Here is a tiny trained network, its code and every weight. The questions are about switching its units off for an input and a class, where a switched-off unit gives its printed mean instead of its output.

import numpy as np


def w(rows, s, z=0):
    codes = np.array(rows[::2]) - 128.0
    scale = np.full(codes.shape[1], s)
    scale[-1] = z or s
    return codes * scale


def norm(h):
    return h / np.sqrt((h * h).mean(-1, keepdims=True) + 1e-5)


def f(y):
    return np.maximum(y, 0)


def log_softmax(a):
    a = a - a.max(-1, keepdims=True)
    return a - np.log(np.exp(a).sum(-1, keepdims=True))


def net(x, mask):
    res = np.array(x, float).reshape(1, 3) / 4 @ E
    u = 0
    for l in range(2):
        y = f(norm(res) @ A[l][:, :-1].T + A[l][:, -1])
        res = res + np.where(mask[u : u + 12], y, B[l][:, -1]) @ B[l][:, :-1]
        u += 12
    return log_softmax(norm(res)[-1] @ U[:, :-1].T + U[:, -1])


A, B = {}, {}
E = w([
[143,61,46,120,147,105,77,135,195,212,149,227],'x0',
[179,147,76,252,100,75,206,99,216,99,167,88],'x1',
[4,138,152,91,163,255,168,162,128,203,89,97],'x2',
],0.0096)
A[0] = w([
[154,110,89,167,123,112,140,131,147,152,150,179,59],'L0N1',
[114,146,148,86,130,144,123,129,104,119,129,120,210],'L0N2',
[130,107,107,77,125,127,120,125,120,122,109,166,4],'L0N3',
[128,118,89,187,125,115,156,122,194,155,126,160,17],'L0N4',
[152,132,141,87,127,127,99,135,84,89,129,138,21],'L0N5',
[165,145,135,155,131,83,125,121,115,55,127,89,12],'L0N6',
[125,142,158,99,108,127,127,123,99,103,130,82,52],'L0N7',
[142,122,116,152,133,98,107,126,163,126,117,154,99],'L0N8',
[114,135,119,185,128,146,182,127,153,115,124,89,154],'L0N9',
[131,153,146,208,120,132,236,129,124,56,122,7,100],'L0N10',
[122,110,91,185,111,119,158,126,198,179,127,171,80],'L0N11',
[41,141,141,86,134,234,178,130,124,172,122,84,83],'L0N12',
],0.013,0.0034)
B[0] = w([
[110,103,101,124,170,107,93,126,162,113,102,63,182],'L0N1',
[133,77,119,116,127,149,78,108,148,143,84,134,182],'L0N2',
[121,148,179,164,127,97,104,124,97,146,184,114,159],'L0N3',
[189,96,86,155,175,149,79,183,127,149,126,113,185],'L0N4',
[101,79,136,82,91,44,123,112,136,180,120,146,162],'L0N5',
[121,135,156,141,108,174,207,166,134,70,68,118,179],'L0N6',
[134,137,71,89,223,150,124,134,91,85,140,138,162],'L0N7',
[140,144,78,122,99,128,100,93,142,161,144,130,168],'L0N8',
[181,148,158,144,115,6,141,120,151,90,162,135,184],'L0N9',
[79,225,202,147,125,141,56,93,155,198,174,125,240],'L0N10',
[151,117,71,82,156,104,141,162,63,85,163,147,196],'L0N11',
[100,83,159,162,81,226,201,180,109,166,115,155,252],'L0N12',
],0.02,0.016)
A[1] = w([
[67,93,162,161,100,194,134,72,148,186,112,111,50],'L1N1',
[160,127,21,127,227,129,168,64,158,76,165,149,1],'L1N2',
[183,119,124,99,107,56,181,88,127,54,108,128,189],'L1N3',
[95,87,91,164,90,104,154,91,192,145,104,70,113],'L1N4',
[69,179,157,93,177,121,181,153,104,123,149,124,52],'L1N5',
[133,206,133,115,183,83,79,31,171,106,168,145,163],'L1N6',
[204,132,32,114,147,197,90,139,108,101,114,122,5],'L1N7',
[144,166,141,123,142,201,117,153,128,197,146,147,74],'L1N8',
[124,203,200,133,138,174,107,111,155,61,61,99,135],'L1N9',
[125,123,182,106,130,160,160,173,77,97,87,151,146],'L1N10',
[121,38,96,127,87,235,206,146,88,134,105,162,65],'L1N11',
[145,217,171,250,74,160,199,119,154,137,205,133,93],'L1N12',
],0.016,0.0025)
B[1] = w([
[172,139,57,118,194,110,179,170,118,79,163,127,217],'L1N1',
[195,115,135,127,120,127,94,240,120,163,143,126,180],'L1N2',
[120,177,109,159,156,218,144,147,142,96,113,103,149],'L1N3',
[155,192,151,142,128,96,63,124,124,126,131,128,137],'L1N4',
[172,102,101,82,166,76,86,93,99,147,126,88,155],'L1N5',
[134,93,132,131,82,163,153,66,164,136,44,173,194],'L1N6',
[151,89,110,177,157,101,162,193,120,133,192,153,185],'L1N7',
[96,92,127,194,98,133,193,142,91,67,144,124,201],'L1N8',
[73,84,135,127,114,82,98,100,84,217,223,148,181],'L1N9',
[147,70,124,147,98,134,183,155,163,96,95,204,191],'L1N10',
[134,141,158,19,164,117,114,120,140,35,16,140,249],'L1N11',
[22,254,149,147,118,167,136,51,79,112,175,32,226],'L1N12',
],0.016,0.02)
U = w([
[195,196,105,205,85,142,60,127,187,83,72,85,111],'0',
[125,39,141,108,78,51,48,21,121,209,125,182,143],'1',
[98,31,145,76,140,191,210,180,69,36,56,187,183],'2',
[254,48,52,195,153,82,77,244,124,148,191,135,184],'3',
[169,98,152,107,111,135,163,122,173,161,152,63,30],'4',
[32,209,193,210,92,157,162,45,69,157,235,74,180],'5',
[189,99,103,109,87,144,191,87,167,163,160,82,3],'6',
],0.011,0.0057)

Each question gives the input, the list of numbers given to net, and the class t.
The units are the neurons (one row each of A and B). Each row of codes is followed by its name. A weight is (code - 128) times the scale printed after its matrix; where a second scale follows, it is the last column's (A, B and U).
mask holds one flag per neuron, layer by layer. A switched-off neuron (its flag False) gives its mean, the last column of its row in B, instead of its output. The means were averaged over made-up inputs and are rounded, as every weight is.
A unit's drop is (log p(t) with every unit on - log p(t) with that unit switched off) / (log p(t) with every unit on - log p(t) with every unit switched off).
The circuit of an input: a set's keep is (log p(t) with only the set's units on - log p(t) with every unit switched off) / (log p(t) with every unit on - log p(t) with every unit switched off). Starting from the 12 units with the biggest drops (on a tie, the unit counted first), units are removed one at a time, each time the one whose removal leaves the highest keep (on an exact tie, the one counted first), for as long as the keep stays at least 0.8.
units of the circuit, in order: the units of the circuit, biggest drop first
k most important neurons: the k neurons with the biggest drops, biggest first
k most important neurons of layer l: the k neurons of layer l with the biggest drops, biggest first
drop when u is switched off: that unit's drop, to one decimal
input [3,7,8], class 5: units of the circuit, in order -> L1N12
input [4,-3,-1], class 1: 2 most important neurons -> L0N12, L0N3
input [0,1,-4], class 3: 2 most important neurons -> L0N10, L0N12
input [1,5,-1], class 3: 4 most important neurons of layer 0 -> L0N4, L0N11, L0N12, L0N1
input [1,-3,-5], class 0: 2 most important neurons -> L0N12, L0N10
input [-1,4,8], class 5: 2 most important neurons -> L1N12, L0N10
input [-6,-2,-3], class 1: 3 most important neurons -> L0N12, L0N7, L0N5
input [-7,-5,-5], class 1: 2 most important neurons of layer 0 -> L0N12, L0N11
input [6,-4,-2], class 1: 2 most important neurons of layer 0 -> L0N12, L0N3
input [0,6,-2], class 5: 2 most important neurons -> L0N10, L0N6
input [1,-5,-6], class 1: 2 most important neurons -> L0N12, L1N12
input [6,-5,-1], class 1: 2 most important neurons of layer 0 -> L0N12, L0N4
input [4,-6,-1], class 1: 2 most important neurons -> L0N12, L1N12
input [0,6,1], class 5: drop when L1N12 is switched off -> 0.1
input [4,-7,-6], class 1: drop when L0N12 is switched off -> 0.2
input [1,-7,-6], class 1: drop when L0N12 is switched off -> 0.3
